Below is a small trained network, with its code and all its weights. Each question gives an input and a target symbol and asks what happens when units are switched off, that is, made to give their printed mean instead of their output.

import numpy as np


def w(rows, s, z=0):
    codes = np.array(rows[::2]) - 128.0
    scale = np.full(codes.shape[1], s)
    scale[-1] = z or s
    return codes * scale


def f(y):
    return np.maximum(y, 0)


def softmax(a):
    e = np.exp(a - a.max(-1, keepdims=True))
    return e / e.sum(-1, keepdims=True)


def log_softmax(a):
    a = a - a.max(-1, keepdims=True)
    return a - np.log(np.exp(a).sum(-1, keepdims=True))


def net(x, mask):
    ids = ['ΓΔΨβζμ'.index(c) for c in x.split()]
    T = len(ids)
    res = E[ids] + P[:T]
    r = res
    for j in range(3):
        rows = slice(2 * j, 2 * j + 2)
        q, k, v = (r @ M[0][rows].T for M in (Q, K, V))
        z = softmax(np.where(np.tri(T) > 0, q @ k.T / 2**0.5, -1e9)) @ v
        o = O[0][rows]
        res = res + np.where(mask[j], z, o[:, -1]) @ o[:, :-1]
    y = f(res @ A[0][:, :-1].T + A[0][:, -1])
    res = res + np.where(mask[3:11], y, B[0][:, -1]) @ B[0][:, :-1]
    return log_softmax(res[-1] @ U[:, :-1].T + U[:, -1])


Q, K, V, O, A, B = {}, {}, {}, {}, {}, {}
E = w([
[139,175,48,167,170,44,164],'Γ',
[242,200,221,174,111,125,144],'Δ',
[35,118,121,174,119,124,161],'Ψ',
[150,131,84,127,99,43,181],'β',
[45,214,147,162,249,133,80],'ζ',
[117,73,23,178,154,94,150],'μ',
],0.02)
P = w([
[1,57,224,4,35,57,23],'0',
[172,120,77,66,137,130,95],'1',
[154,123,97,85,149,147,150],'2',
[148,136,108,99,131,129,156],'3',
[155,157,80,111,131,125,140],'4',
[128,149,97,127,139,140,170],'5',
[124,176,75,126,108,127,154],'6',
[104,178,101,142,127,144,171],'7',
[86,157,73,158,125,170,161],'8',
[76,193,61,154,91,148,133],'9',
[33,153,96,162,83,190,146],'10',
[54,210,87,175,79,165,136],'11',
[16,175,110,171,79,223,153],'12',
],0.0081)
Q[0] = w([
[99,163,189,111,91,136,163],'head 0',
[192,52,107,157,32,92,125],'head 0',
[94,130,110,124,249,120,46],'head 1',
[90,114,35,201,106,49,174],'head 1',
[138,95,156,76,193,147,34],'head 2',
[112,96,64,129,63,90,196],'head 2',
],0.012)
K[0] = w([
[127,148,154,184,148,158,158],'head 0',
[189,42,159,2,194,63,115],'head 0',
[59,184,102,197,152,45,163],'head 1',
[63,49,193,66,94,89,23],'head 1',
[143,138,34,138,234,160,223],'head 2',
[103,5,187,27,110,18,119],'head 2',
],0.0082)
V[0] = w([
[169,73,130,81,198,107,24],'head 0',
[154,142,140,145,211,150,107],'head 0',
[114,198,155,96,116,93,151],'head 1',
[90,221,154,96,188,177,77],'head 1',
[28,92,73,141,148,176,119],'head 2',
[201,129,60,254,255,87,119],'head 2',
],0.0086)
O[0] = w([
[105,212,161,141,127,106,128,16],'head 0',
[123,123,139,148,173,87,52,112],'head 0',
[176,149,82,81,164,204,157,254],'head 1',
[201,79,154,60,253,108,160,182],'head 1',
[166,102,145,159,113,60,158,82],'head 2',
[38,159,170,96,109,82,183,87],'head 2',
],0.012,0.0053)
A[0] = w([
[76,167,82,171,44,117,122,170],'neuron 0',
[166,106,150,220,106,92,145,137],'neuron 1',
[171,192,108,163,65,233,110,102],'neuron 2',
[151,119,105,73,207,184,51,3],'neuron 3',
[30,131,104,23,148,50,136,200],'neuron 4',
[162,148,254,68,144,189,97,61],'neuron 5',
[108,202,46,118,181,130,133,121],'neuron 6',
[45,210,230,226,145,61,95,58],'neuron 7',
],0.0082,0.0038)
B[0] = w([
[92,210,159,125,218,61,117,208],'neuron 0',
[128,94,179,110,72,140,83,169],'neuron 1',
[161,195,209,113,178,115,104,216],'neuron 2',
[35,106,149,94,71,97,114,230],'neuron 3',
[153,140,70,181,31,158,197,204],'neuron 4',
[94,151,124,242,151,87,131,175],'neuron 5',
[130,109,102,107,41,117,80,248],'neuron 6',
[155,77,156,2,138,141,101,172],'neuron 7',
],0.0087,0.013)
U = w([
[92,142,141,2,84,182,94,79],'Γ',
[138,234,190,124,197,156,127,187],'Δ',
[55,171,58,176,94,140,232,208],'Ψ',
[121,126,139,47,207,104,163,107],'β',
[46,104,192,142,112,9,79,2],'ζ',
[161,79,182,177,60,120,101,200],'μ',
],0.0046,0.0029)

Each question gives the input, a string of symbols that net reads in full, and the target symbol t.
The units are the heads (2 rows each of Q, K, V and O) and the neurons (one row each of A and B). Each row of codes is followed by its name. A weight is (code - 128) times the scale printed after its matrix; where a second scale follows, it is the last column's (O, A, B and U).
mask holds one flag per unit, heads first, then neurons. A switched-off unit (its flag False) gives its mean, the last column of its rows in O or B, instead of its output. The means were averaged over made-up inputs and are rounded, as every weight is.
A unit's drop is (log p(t) with every unit on - log p(t) with that unit switched off) / (log p(t) with every unit on - log p(t) with every unit switched off).
The circuit of an input: a set's keep is (log p(t) with only the set's units on - log p(t) with every unit switched off) / (log p(t) with every unit on - log p(t) with every unit switched off). Starting from all 11 units, units are removed one at a time, each time the one whose removal leaves the highest keep (on an exact tie, the one counted first), for as long as the keep stays at least 0.8.
units of the circuit, in order: the units of the circuit, biggest drop first
top k neurons: the k neurons with the biggest drops, biggest first
heads that matter: for each layer, one digit per head in row order, 1 if its drop is at least 0.15 and else 0, layers parted by /
drop when u is switched off: that unit's drop, to one decimal
input Ψ Γ μ β Γ, target μ: heads that matter : 001
input Γ Δ μ μ β Γ Δ Δ Γ μ Ψ Ψ ζ, target Ψ: units of the circuit, in order : [head 2; neuron 4]
input Γ Γ Ψ ζ, target Ψ: units of the circuit, in order : [neuron 4; head 2]
input μ Γ μ Δ Γ, target ζ: top 2 neurons : [neuron 0; neuron 1]
input Δ β Δ β β, target Γ: units of the circuit, in order : [head 2; neuron 3]
input β Ψ ζ Ψ Δ Γ ζ Δ Γ, target Δ: heads that matter : 011
input μ μ μ ζ, target ζ: top neuron : [neuron 5]
input β μ ζ Ψ ζ β Δ Γ ζ ζ β, target Δ: units of the circuit, in order : [head 1; neuron 2; neuron 0; head 2]
input Γ Γ Δ Ψ, target Ψ: heads that matter : 001
input μ Δ Γ Γ Ψ, target ζ: heads that matter : 011
input Γ Γ ζ, target Γ: top 2 neurons : [neuron 7; neuron 4]
input Ψ Δ μ Γ Δ Ψ Δ β Ψ ζ β, target μ: drop when head 2 is switched off : 1.2
input Δ Γ Γ Ψ Γ Γ Ψ Γ Δ Ψ Γ Γ, target Γ: drop when neuron 3 is switched off : 0.1
input β Γ Ψ Ψ Ψ Ψ Γ Ψ Γ Γ Γ μ Ψ, target Δ: drop when neuron 2 is switched off : 0.5
input Ψ μ Ψ Γ Δ Γ ζ Γ Γ μ Ψ, target μ: top neuron : [neuron 1]
